What each symbol does to the elements:
pq * qh
pq + tp
pq ^ pj
pq @ bg
pq % qr
bg * tp
bg + bd
bg ^ mb
bg @ hg
bg % pq
sl * mh
sl + nc
sl ^ hq
sl @ ds
sl % jn
dm * hz
dm + gn
dm ^ rl
dm @ nl
dm % zp
tm * jg
tm + pg
tm ^ ms
tm @ ff
tm % qj
zp * hf
zp + hz
zp ^ rj
zp @ dm
zp % hb
jt * qg
jt + cd
jt ^ nz
jt @ jn
jt % nc
ds * nc
ds + jt
ds ^ hh
ds @ nz
ds % sl
gz * lp
gz + mp
gz ^ gn
gz @ nt
gz % cf
dg * fd
dg + sj
dg ^ fh
dg @ cq
dg % gl
bl * qc
bl + pf
bl ^ sb
bl @ bz
bl % tj
hf * td
hf + cf
hf ^ zp
hf @ hz
hf % nt
nr * ct
nr + mt
nr ^ rn
nr @ ns
nr % sn
lb * lg
lb + ph
lb ^ qf
lb @ zj
lb % pn
fb * md
fb + hq
fb ^ tq
fb @ zf
fb % dz
qs * nl
qs + gs
qs ^ ml
qs @ pb
qs % rl
hg * bd
hg + qr
hg ^ qc
hg @ jq
hg % bg
hz * cf
hz + gz
hz ^ dm
hz @ gn
hz % hf
fr * ld
fr + sm
fr ^ zn
fr @ hn
fr % dh
rj * zp
rj + dm
rj ^ fd
rj @ rl
rj % gs
gs * hb
gs + zp
gs ^ pb
gs @ rj
gs % nl
mm * mf
mm + qj
mm ^ dp
mm @ jc
mm % ff
pb * gs
pb + rj
pb ^ gl
pb @ fd
pb % qs
cg * ms
cg + jj
cg ^ cd
cg @ bh
cg % mj
pg * gp
pg + qf
pg ^ ff
pg @ mf
pg % jg
bp * dz
bp + fb
bp ^ tp
bp @ tq
bp % nj
dz * nz
dz + md
dz ^ bp
dz @ fb
dz % hh
sj * rl
sj + qs
sj ^ cq
sj @ ml
sj % fd
nt * mp
nt + td
nt ^ hb
nt @ hf
nt % gz
rn * nr
rn + ns
rn ^ td
rn @ lq
rn % pr
jh * zn
jh + pn
jh ^ jg
jh @ gp
jh % zj
gp * pn
gp + lb
gp ^ pg
gp @ qf
gp % jh
jg * jh
jg + gp
jg ^ tm
jg @ pg
jg % hl
ms * tm
ms + ff
ms ^ cg
ms @ jj
ms % jc
lp * lf
lp + pr
lp ^ gz
lp @ mp
lp % lq
mf * qf
mf + hl
mf ^ mm
mf @ qj
mf % pg
qn * gl
qn + dg
qn ^ rz
qn @ fh
qn % bs
tp * bp
tp + tq
tp ^ bg
tp @ bd
tp % qh
mg * cq
mg + bs
mg ^ sm
mg @ pp
mg % fh
pp * bs
pp + qn
pp ^ sc
pp @ rz
pp % mg
tj * mb
tj + qc
tj ^ mt
tj @ bl
tj % jf
cm * zf
cm + nj
cm ^ qr
cm @ qh
cm % tq
bh * jj
bh + dp
bh ^ mh
bh @ rq
bh % cg
td * rn
td + lq
td ^ hf
td @ cf
td % mp
cf * lq
cf + lp
cf ^ hz
cf @ gz
cf % td
gl * pb
gl + fd
gl ^ qn
gl @ dg
gl % ml
ct * jf
ct + tj
ct ^ nr
ct @ mt
ct % bz
rl * dm
rl + nl
rl ^ sj
rl @ qs
rl % rj
jc * qj
jc + tm
jc ^ mj
jc @ ms
jc % mm
cq * sj
cq + ml
cq ^ mg
cq @ bs
cq % dg
nz * jt
nz + jn
nz ^ dz
nz @ md
nz % ds
rq * dp
rq + mj
rq ^ nc
rq @ qg
rq % bh
gn * gz
gn + nt
gn ^ nl
gn @ hb
gn % hz
qr * cm
qr + qh
qr ^ jq
qr @ pq
qr % bd
fd * rj
fd + rl
fd ^ dg
fd @ sj
fd % pb
rz * qn
rz + fh
rz ^ dh
rz @ ld
rz % pp
dp * mm
dp + jc
dp ^ rq
dp @ mj
dp % jj
qg * mj
qg + cg
qg ^ jt
qg @ cd
qg % rq
zf * hq
zf + hh
zf ^ cm
zf @ nj
zf % fb
nj * hh
nj + dz
nj ^ qh
nj @ bp
nj % zf
nc * rq
nc + qg
nc ^ ds
nc @ jt
nc % mh
hn * sm
hn + sc
hn ^ pn
hn @ lg
hn % fr
ff * pg
ff + mf
ff ^ jj
ff @ mm
ff % tm
cd * cg
cd + bh
cd ^ jn
cd @ mh
cd % qg
md * jn
md + sl
md ^ fb
md @ hq
md % nz
qh * nj
qh + bp
qh ^ pq
qh @ tp
qh % cm
hh * ds
hh + nz
hh ^ nj
hh @ dz
hh % hq
hq * sl
hq + ds
hq ^ zf
hq @ hh
hq % md
lf * sb
lf + sn
lf ^ lp
lf @ pr
lf % ns
bz * pf
bz + jf
bz ^ sn
bz @ ct
bz % bl
ph * dh
ph + fr
ph ^ zj
ph @ zn
ph % lg
mt * tj
mt + bl
mt ^ ns
mt @ sb
mt % ct
mj * jc
mj + ms
mj ^ qg
mj @ cg
mj % dp
ld * fh
ld + mg
ld ^ fr
ld @ sm
ld % rz
pf * jq
pf + pj
pf ^ bz
pf @ jf
pf % qc
bd * tq
bd + cm
bd ^ hg
bd @ qr
bd % tp
qj * hl
qj + jg
qj ^ jc
qj @ tm
qj % mf
pj * pq
pj + bg
pj ^ jf
pj @ mb
pj % jq
jf * pj
jf + mb
jf ^ ct
jf @ tj
jf % pf
jj * ff
jj + mm
jj ^ bh
jj @ dp
jj % ms
dh * rz
dh + ld
dh ^ ph
dh @ fr
dh % sc
nl * gn
nl + hb
nl ^ qs
nl @ gs
nl % dm
sn * bz
sn + ct
sn ^ pr
sn @ nr
sn % sb
jq * qr
jq + pq
jq ^ pf
jq @ pj
jq % hg
jn * cd
jn + mh
jn ^ md
jn @ sl
jn % jt
fh * dg
fh + cq
fh ^ ld
fh @ mg
fh % qn
qc * hg
qc + jq
qc ^ bl
qc @ pf
qc % mb
hb * nt
hb + hf
hb ^ gs
hb @ zp
hb % gn
lg * sc
lg + dh
lg ^ lb
lg @ ph
lg % hn
hl * zj
hl + jh
hl ^ qj
hl @ jg
hl % qf
tq * fb
tq + zf
tq ^ bd
tq @ cm
tq % bp
zj * ph
zj + zn
zj ^ hl
zj @ jh
zj % lb
lq * ns
lq + lf
lq ^ cf
lq @ lp
lq % rn
ml * qs
ml + pb
ml ^ bs
ml @ gl
ml % sj
mh * bh
mh + rq
mh ^ sl
mh @ nc
mh % cd
qf * lb
qf + zj
qf ^ mf
qf @ hl
qf % gp
pn * hn
pn + lg
pn ^ gp
pn @ lb
pn % zn
sm * mg
sm + pp
sm ^ hn
sm @ sc
sm % ld
mb * bg
mb + hg
mb ^ tj
mb @ qc
mb % pj
bs * ml
bs + gl
bs ^ pp
bs @ qn
bs % cq
sb * bl
sb + bz
sb ^ lf
sb @ sn
sb % mt
ns * mt
ns + sb
ns ^ lq
ns @ lf
ns % nr
zn * fr
zn + hn
zn ^ jh
zn @ pn
zn % ph
sc * pp
sc + rz
sc ^ lg
sc @ dh
sc % sm
mp * pr
mp + rn
mp ^ nt
mp @ td
mp % lp
pr * sn
pr + nr
pr ^ mp
pr @ rn
pr % lf

In the rows, 27 stands for zero.

The rows follow the links: the fewer symbols apart two elements are, the more alike their rows tend to be.

Each row is also shifted at random along 4 hidden directions that mean nothing.

Name the element of each row.
[27, 30, 21, 31, 29, 25, 27, 39, 25, 22, 25, 32, 30, 25, 23, 28, 31, 25, 25, 24, 32, 24, 20, 24, 20, 28, 30, 31, 26, 26, 32, 25, 32, 27, 31, 22, 30, 30, 25, 32, 34, 23, 27, 26, 30, 31, 27, 26, 29, 36, 27, 26]; element sb
[32, 30, 29, 33, 28, 24, 28, 30, 32, 19, 31, 38, 28, 25, 26, 27, 23, 31, 30, 24, 30, 29, 27, 25, 27, 25, 25, 22, 29, 21, 32, 25, 26, 32, 30, 26, 27, 30, 26, 26, 19, 30, 27, 25, 28, 33, 31, 26, 31, 28, 24, 27]; element hb
[29, 27, 30, 20, 28, 30, 30, 28, 26, 28, 33, 19, 29, 31, 29, 26, 28, 22, 34, 28, 27, 30, 29, 34, 32, 25, 25, 22, 30, 32, 18, 34, 19, 25, 29, 30, 25, 21, 30, 21, 25, 29, 25, 26, 25, 27, 23, 27, 25, 28, 31, 27]; element qj
[18, 32, 26, 30, 31, 24, 30, 32, 23, 17, 36, 36, 34, 29, 31, 32, 22, 39, 19, 30, 23, 29, 28, 29, 25, 21, 27, 22, 24, 29, 22, 25, 28, 30, 27, 30, 29, 24, 32, 29, 38, 36, 28, 22, 35, 30, 24, 28, 32, 28, 28, 32]; element cf
[30, 30, 29, 35, 28, 23, 30, 33, 31, 17, 29, 37, 29, 22, 26, 25, 20, 36, 26, 25, 29, 30, 27, 22, 26, 25, 29, 22, 24, 20, 29, 23, 28, 32, 30, 28, 26, 30, 29, 25, 23, 31, 26, 26, 35, 31, 28, 26, 29, 28, 24, 28]; element hz
[18, 24, 30, 27, 19, 28, 26, 20, 26, 36, 21, 21, 26, 30, 33, 29, 33, 25, 25, 34, 27, 25, 35, 27, 27, 29, 28, 28, 25, 31, 27, 30, 26, 22, 24, 28, 22, 26, 25, 28, 24, 28, 27, 33, 24, 22, 27, 28, 25, 17, 28, 28]; element nc
[15, 22, 28, 19, 27, 27, 27, 23, 30, 31, 23, 20, 23, 25, 23, 20, 24, 20, 35, 27, 28, 26, 27, 25, 32, 34, 29, 29, 27, 27, 23, 24, 26, 25, 29, 24, 26, 29, 24, 20, 24, 22, 26, 27, 29, 24, 26, 25, 23, 28, 27, 24]; element ms
[32, 25, 32, 19, 31, 29, 27, 24, 30, 28, 34, 20, 28, 32, 23, 24, 25, 18, 37, 28, 29, 26, 29, 33, 33, 28, 22, 24, 33, 31, 21, 31, 20, 26, 28, 26, 25, 26, 26, 20, 24, 27, 25, 24, 24, 28, 26, 27, 27, 24, 32, 23]; element mm
[28, 32, 22, 23, 30, 33, 25, 22, 21, 35, 29, 25, 23, 28, 26, 36, 31, 28, 26, 21, 29, 32, 25, 41, 34, 27, 21, 31, 35, 35, 24, 31, 25, 29, 25, 32, 31, 21, 34, 31, 27, 30, 33, 25, 14, 34, 30, 27, 27, 25, 32, 30]; element pn
[29, 31, 31, 26, 33, 28, 29, 37, 24, 25, 33, 24, 34, 31, 26, 26, 34, 18, 31, 31, 38, 21, 28, 31, 26, 27, 27, 25, 26, 31, 23, 29, 21, 23, 28, 25, 22, 25, 25, 26, 32, 27, 24, 26, 30, 31, 23, 28, 28, 26, 33, 21]; element dz
[26, 29, 28, 30, 29, 27, 25, 35, 31, 23, 33, 32, 31, 36, 24, 28, 31, 23, 24, 28, 30, 21, 25, 27, 19, 22, 22, 29, 30, 27, 35, 30, 27, 27, 27, 22, 29, 33, 23, 33, 32, 26, 23, 24, 26, 31, 31, 30, 31, 31, 28, 23]; element sn
[36, 30, 24, 32, 26, 23, 27, 27, 18, 26, 21, 31, 30, 20, 32, 32, 29, 33, 25, 33, 30, 26, 31, 26, 23, 30, 29, 25, 22, 29, 27, 22, 32, 22, 27, 27, 26, 26, 28, 28, 32, 27, 32, 31, 35, 26, 24, 24, 31, 24, 28, 33]; element pj
[34, 26, 28, 24, 27, 28, 29, 25, 29, 24, 33, 26, 26, 28, 28, 25, 19, 31, 32, 24, 19, 35, 26, 30, 32, 25, 25, 21, 29, 26, 24, 30, 23, 32, 29, 29, 30, 26, 31, 21, 21, 29, 28, 25, 29, 26, 25, 26, 27, 31, 25, 31]; element mg
[30, 24, 27, 18, 32, 28, 25, 20, 28, 33, 29, 21, 23, 26, 22, 24, 25, 19, 36, 28, 31, 25, 28, 33, 33, 32, 23, 29, 33, 32, 24, 26, 26, 25, 27, 25, 28, 29, 25, 21, 27, 25, 30, 25, 23, 28, 29, 25, 27, 24, 31, 23]; element jj
[32, 27, 30, 23, 28, 32, 30, 28, 26, 30, 30, 18, 28, 29, 29, 26, 30, 26, 31, 26, 26, 33, 27, 32, 32, 27, 29, 24, 28, 30, 19, 33, 20, 27, 29, 32, 24, 21, 32, 22, 25, 29, 24, 27, 25, 24, 22, 28, 22, 28, 29, 27]; element pg
[29, 30, 27, 32, 26, 24, 27, 31, 29, 21, 32, 37, 27, 25, 25, 29, 23, 30, 30, 23, 29, 30, 25, 28, 27, 27, 23, 22, 31, 24, 33, 26, 26, 32, 30, 26, 29, 30, 27, 27, 19, 28, 30, 24, 27, 34, 32, 26, 32, 30, 25, 28]; element zp
[22, 26, 25, 26, 26, 27, 26, 18, 24, 37, 15, 21, 22, 20, 29, 27, 30, 28, 26, 29, 30, 26, 29, 26, 31, 34, 32, 35, 24, 28, 24, 22, 33, 23, 24, 30, 25, 25, 27, 27, 30, 25, 30, 33, 25, 25, 27, 24, 24, 21, 28, 27]; element qg
[28, 28, 27, 22, 29, 27, 30, 25, 27, 24, 33, 28, 25, 26, 26, 27, 19, 29, 34, 23, 24, 35, 25, 33, 34, 27, 24, 20, 31, 29, 22, 27, 23, 32, 29, 28, 31, 24, 31, 20, 22, 29, 30, 23, 29, 29, 26, 25, 29, 31, 27, 31]; element rz
[26, 25, 18, 27, 21, 25, 24, 27, 22, 27, 21, 28, 25, 24, 28, 28, 25, 28, 22, 28, 16, 27, 23, 20, 20, 29, 29, 33, 26, 29, 35, 26, 36, 26, 29, 21, 36, 31, 24, 34, 34, 18, 32, 29, 31, 20, 27, 25, 30, 37, 24, 35]; element pr
[37, 31, 25, 30, 26, 26, 26, 30, 28, 24, 31, 36, 26, 24, 24, 31, 24, 28, 32, 22, 29, 30, 24, 30, 27, 27, 22, 24, 34, 26, 34, 27, 26, 31, 31, 24, 32, 30, 27, 27, 18, 27, 32, 25, 23, 34, 33, 26, 33, 30, 26, 29]; element dm
[24, 22, 32, 28, 23, 23, 25, 18, 30, 28, 28, 27, 29, 34, 32, 28, 27, 27, 23, 39, 24, 19, 36, 23, 21, 25, 24, 28, 26, 28, 32, 28, 31, 22, 23, 23, 24, 34, 20, 31, 30, 28, 26, 30, 29, 22, 29, 30, 30, 17, 29, 26]; element pq
[14, 28, 28, 34, 20, 22, 27, 37, 27, 22, 23, 32, 32, 24, 28, 25, 30, 25, 28, 30, 33, 23, 27, 19, 20, 28, 31, 22, 22, 24, 34, 25, 28, 25, 31, 22, 24, 31, 22, 29, 24, 23, 26, 29, 36, 26, 25, 25, 28, 31, 24, 26]; element bl
[18, 23, 27, 26, 26, 25, 23, 21, 26, 29, 29, 26, 28, 33, 29, 30, 28, 25, 23, 37, 25, 17, 32, 27, 23, 26, 24, 30, 28, 31, 29, 27, 31, 23, 23, 23, 28, 32, 21, 32, 36, 26, 29, 29, 28, 24, 28, 28, 31, 21, 32, 27]; element bd
[16, 22, 28, 24, 25, 27, 24, 16, 31, 35, 18, 21, 22, 24, 26, 23, 27, 23, 28, 29, 28, 24, 30, 24, 30, 33, 30, 34, 27, 26, 26, 23, 31, 24, 24, 26, 25, 29, 24, 25, 26, 24, 27, 31, 24, 22, 29, 27, 22, 20, 27, 23]; element bh
[18, 28, 24, 25, 24, 32, 26, 22, 26, 35, 25, 23, 22, 28, 27, 32, 31, 29, 24, 23, 25, 32, 26, 33, 32, 28, 26, 30, 31, 29, 26, 30, 26, 27, 25, 32, 30, 22, 32, 30, 23, 27, 30, 28, 16, 28, 28, 28, 24, 26, 27, 29]; element lb
[46, 24, 32, 27, 23, 27, 26, 29, 26, 32, 24, 20, 28, 29, 31, 26, 34, 19, 35, 31, 32, 24, 32, 27, 26, 30, 27, 23, 26, 29, 28, 30, 22, 22, 28, 24, 22, 28, 22, 24, 20, 23, 25, 31, 28, 24, 25, 26, 26, 23, 28, 25]; element md
[30, 30, 28, 26, 31, 31, 31, 28, 28, 24, 39, 29, 30, 37, 29, 31, 25, 34, 20, 23, 20, 33, 25, 33, 29, 17, 25, 25, 30, 28, 23, 35, 23, 33, 25, 34, 29, 24, 34, 30, 32, 34, 22, 24, 23, 30, 27, 32, 27, 30, 28, 29]; element dg
[20, 32, 22, 27, 32, 31, 27, 26, 24, 33, 22, 26, 22, 22, 24, 30, 29, 32, 23, 19, 30, 33, 21, 32, 34, 30, 30, 34, 28, 26, 23, 24, 29, 30, 26, 35, 29, 21, 34, 28, 28, 29, 30, 27, 19, 32, 30, 26, 23, 28, 27, 27]; element zn
[21, 27, 24, 28, 24, 30, 27, 28, 28, 28, 27, 28, 25, 30, 26, 28, 27, 32, 20, 22, 18, 34, 21, 24, 26, 24, 29, 30, 28, 25, 31, 31, 29, 32, 27, 29, 33, 27, 31, 33, 26, 27, 26, 27, 22, 25, 29, 30, 25, 34, 23, 31]; element sj
[38, 32, 27, 34, 27, 23, 28, 37, 21, 23, 25, 33, 32, 21, 30, 29, 31, 28, 28, 29, 34, 25, 28, 24, 24, 29, 30, 22, 24, 27, 30, 24, 28, 24, 30, 25, 25, 27, 25, 27, 27, 27, 29, 29, 35, 30, 25, 24, 31, 28, 28, 28]; element jf
[55, 31, 32, 29, 38, 29, 30, 37, 28, 27, 28, 25, 32, 26, 25, 23, 34, 20, 31, 27, 41, 21, 26, 28, 27, 28, 32, 29, 24, 27, 22, 26, 23, 23, 27, 28, 19, 26, 26, 23, 30, 28, 22, 26, 30, 33, 24, 28, 25, 26, 31, 19]; element hh
[18, 26, 24, 29, 24, 24, 29, 26, 26, 22, 28, 31, 30, 28, 30, 29, 21, 36, 19, 31, 17, 29, 27, 22, 22, 24, 28, 25, 23, 27, 29, 26, 33, 29, 28, 27, 32, 29, 29, 30, 36, 28, 28, 27, 34, 22, 24, 27, 30, 31, 26, 34]; element mp
[27, 21, 29, 29, 24, 26, 25, 25, 35, 24, 27, 31, 27, 34, 28, 25, 24, 29, 19, 30, 17, 25, 27, 18, 19, 22, 26, 31, 25, 23, 35, 29, 32, 29, 25, 23, 30, 35, 22, 33, 31, 26, 24, 27, 29, 22, 30, 31, 28, 29, 23, 28]; element rn
[22, 29, 29, 21, 34, 29, 30, 31, 26, 26, 31, 20, 29, 25, 24, 22, 26, 23, 33, 25, 31, 29, 26, 31, 33, 30, 30, 25, 26, 29, 16, 27, 22, 28, 29, 31, 23, 22, 30, 19, 29, 28, 24, 24, 30, 28, 22, 25, 23, 28, 29, 23]; element ff
[21, 26, 27, 26, 25, 28, 31, 28, 31, 22, 25, 26, 27, 23, 28, 21, 20, 34, 25, 22, 17, 38, 23, 20, 29, 26, 34, 25, 21, 21, 23, 26, 28, 32, 29, 31, 28, 24, 32, 22, 25, 29, 24, 27, 33, 21, 23, 27, 21, 33, 20, 32]; element qn
[33, 22, 31, 26, 21, 32, 28, 22, 32, 36, 21, 19, 23, 30, 31, 24, 31, 27, 28, 26, 21, 33, 28, 25, 30, 27, 30, 27, 26, 25, 26, 33, 22, 28, 26, 31, 25, 24, 29, 27, 17, 26, 23, 30, 21, 21, 26, 30, 20, 25, 24, 29]; element qf
[26, 25, 27, 23, 25, 26, 27, 23, 32, 26, 30, 27, 23, 25, 25, 24, 18, 27, 37, 23, 23, 33, 25, 28, 33, 29, 26, 22, 30, 26, 27, 28, 25, 31, 31, 26, 31, 27, 28, 19, 17, 26, 30, 25, 28, 27, 28, 24, 27, 30, 23, 30]; element ld
[31, 28, 25, 25, 37, 27, 26, 33, 25, 27, 26, 25, 29, 23, 23, 24, 29, 21, 28, 28, 36, 19, 25, 26, 26, 31, 32, 34, 24, 28, 24, 22, 31, 23, 28, 24, 26, 28, 24, 28, 40, 24, 26, 25, 32, 28, 25, 26, 27, 30, 31, 22]; element bp
[32, 27, 27, 30, 23, 25, 24, 33, 25, 24, 33, 31, 31, 31, 28, 32, 32, 21, 31, 31, 31, 22, 30, 29, 20, 26, 19, 22, 33, 31, 37, 32, 23, 24, 30, 18, 29, 33, 21, 30, 21, 22, 30, 27, 27, 31, 29, 26, 36, 28, 29, 26]; element bz
[30, 30, 30, 25, 35, 27, 27, 35, 27, 25, 35, 24, 33, 32, 24, 27, 32, 18, 31, 31, 36, 17, 29, 32, 25, 26, 25, 27, 29, 31, 24, 28, 24, 23, 27, 25, 24, 28, 24, 28, 35, 28, 24, 23, 28, 32, 25, 29, 29, 27, 34, 20]; element zf

Start here and follow the symbols in turn, left to right. Where do you end up?
Answers are names.
[38, 29, 19, 26, 30, 27, 24, 31, 19, 26, 30, 31, 28, 28, 25, 32, 28, 29, 22, 27, 24, 25, 23, 30, 21, 26, 23, 32, 30, 32, 31, 28, 33, 26, 29, 23, 36, 28, 27, 36, 39, 24, 32, 25, 26, 28, 28, 26, 32, 35, 30, 32]
@ * -> sn
[30, 24, 34, 27, 23, 27, 27, 30, 28, 30, 26, 21, 30, 30, 30, 24, 34, 17, 34, 33, 31, 22, 32, 24, 24, 29, 28, 22, 26, 27, 28, 30, 22, 22, 28, 23, 21, 29, 22, 24, 21, 23, 23, 30, 31, 24, 24, 27, 26, 24, 28, 23]
^ * @ -> hh
[35, 24, 29, 32, 19, 23, 26, 22, 27, 29, 18, 29, 27, 23, 33, 26, 27, 30, 25, 34, 25, 24, 34, 18, 22, 30, 31, 27, 20, 24, 33, 23, 33, 23, 25, 24, 24, 31, 23, 27, 26, 24, 29, 34, 35, 20, 26, 26, 28, 21, 23, 30]
^ * % -> hg
[12, 28, 28, 25, 27, 30, 26, 22, 30, 31, 30, 27, 23, 30, 24, 30, 28, 28, 28, 22, 29, 30, 26, 34, 33, 26, 23, 30, 33, 27, 27, 29, 25, 31, 24, 31, 28, 26, 30, 29, 23, 30, 29, 25, 16, 32, 32, 29, 26, 23, 30, 25]
+ @ -> hn
[16, 27, 26, 28, 28, 29, 26, 24, 34, 31, 20, 27, 20, 21, 21, 23, 25, 29, 27, 17, 30, 31, 22, 24, 33, 32, 32, 33, 26, 19, 26, 22, 30, 33, 27, 32, 26, 27, 29, 24, 21, 28, 28, 29, 22, 29, 32, 27, 20, 28, 23, 25]
% * % -> ld
[20, 26, 32, 22, 27, 31, 31, 29, 30, 28, 29, 19, 30, 30, 29, 22, 28, 24, 31, 27, 27, 32, 28, 27, 31, 25, 32, 23, 23, 27, 19, 30, 20, 28, 28, 31, 22, 23, 30, 21, 24, 28, 21, 28, 29, 23, 21, 29, 20, 27, 26, 25]
* % -> gp
[24, 26, 23, 29, 21, 29, 24, 27, 30, 29, 24, 31, 23, 28, 25, 29, 28, 28, 25, 20, 21, 32, 21, 25, 25, 26, 25, 31, 31, 24, 37, 30, 28, 31, 29, 25, 34, 31, 27, 33, 21, 22, 30, 27, 20, 27, 32, 28, 27, 34, 22, 30]
% * @ -> nl
[31, 28, 32, 27, 33, 29, 33, 30, 36, 20, 33, 28, 29, 28, 27, 21, 19, 35, 25, 22, 24, 33, 25, 24, 32, 23, 31, 24, 23, 20, 20, 28, 24, 36, 27, 35, 25, 25, 32, 21, 27, 35, 20, 24, 31, 28, 25, 29, 22, 29, 24, 26]
% % @ -> qn
[21, 26, 28, 28, 28, 25, 26, 22, 26, 29, 25, 28, 28, 29, 30, 29, 26, 29, 21, 35, 26, 19, 32, 24, 24, 27, 28, 30, 24, 30, 27, 24, 33, 23, 23, 26, 25, 30, 23, 30, 39, 28, 27, 29, 31, 24, 27, 28, 29, 21, 30, 27]
^ + * -> qh
[30, 27, 33, 24, 32, 28, 28, 22, 36, 24, 39, 31, 25, 32, 23, 27, 21, 26, 35, 23, 29, 29, 28, 35, 34, 24, 18, 23, 36, 26, 26, 30, 21, 33, 26, 29, 27, 29, 26, 21, 17, 33, 26, 22, 20, 35, 33, 29, 29, 24, 28, 23]
+ * -> qn
[27, 27, 27, 32, 23, 23, 28, 28, 29, 21, 29, 37, 27, 22, 28, 27, 21, 32, 30, 25, 26, 31, 27, 23, 26, 28, 25, 21, 27, 23, 34, 24, 28, 31, 31, 25, 28, 30, 26, 24, 18, 27, 30, 27, 32, 28, 29, 25, 32, 30, 23, 31]
* + -> mp
[21, 26, 27, 24, 32, 26, 25, 29, 26, 28, 29, 24, 29, 30, 24, 25, 29, 19, 27, 31, 31, 17, 27, 27, 24, 28, 25, 32, 28, 30, 26, 26, 30, 22, 26, 23, 26, 31, 22, 30, 38, 24, 26, 25, 29, 27, 28, 27, 29, 27, 32, 23]
@ + % -> zf
[34, 24, 31, 29, 19, 27, 28, 27, 27, 34, 19, 20, 27, 25, 34, 25, 34, 22, 31, 32, 29, 27, 33, 22, 26, 31, 32, 25, 21, 28, 28, 28, 25, 21, 28, 25, 21, 26, 25, 25, 21, 23, 26, 34, 31, 20, 24, 26, 24, 22, 26, 26]
@ @ @ -> hq
[21, 28, 23, 30, 22, 25, 25, 29, 27, 25, 27, 34, 24, 25, 24, 30, 27, 28, 30, 21, 27, 30, 21, 27, 26, 28, 24, 26, 33, 26, 37, 29, 27, 31, 32, 23, 33, 31, 27, 29, 19, 23, 32, 26, 23, 30, 33, 25, 30, 34, 24, 30]
+ % + -> hf
[28, 26, 31, 32, 22, 23, 28, 27, 32, 19, 33, 36, 29, 28, 30, 28, 20, 34, 29, 29, 23, 29, 31, 24, 24, 24, 24, 19, 27, 24, 33, 27, 26, 31, 28, 25, 27, 31, 25, 25, 19, 31, 29, 27, 33, 27, 29, 27, 32, 26, 23, 31]
% % ^ -> gn
[41, 28, 24, 29, 30, 27, 25, 31, 28, 25, 31, 32, 28, 32, 24, 30, 30, 24, 25, 26, 27, 22, 24, 27, 21, 24, 23, 32, 31, 29, 34, 29, 29, 27, 27, 21, 32, 32, 22, 34, 33, 24, 27, 25, 24, 29, 32, 29, 33, 32, 28, 26]
+ % -> ct
[37, 27, 25, 27, 35, 27, 26, 24, 25, 28, 25, 27, 26, 26, 26, 28, 28, 26, 22, 31, 31, 18, 28, 27, 25, 29, 28, 36, 25, 28, 25, 23, 34, 23, 24, 26, 27, 29, 24, 30, 42, 27, 28, 27, 30, 28, 28, 27, 27, 24, 31, 25]
^ * + -> tq
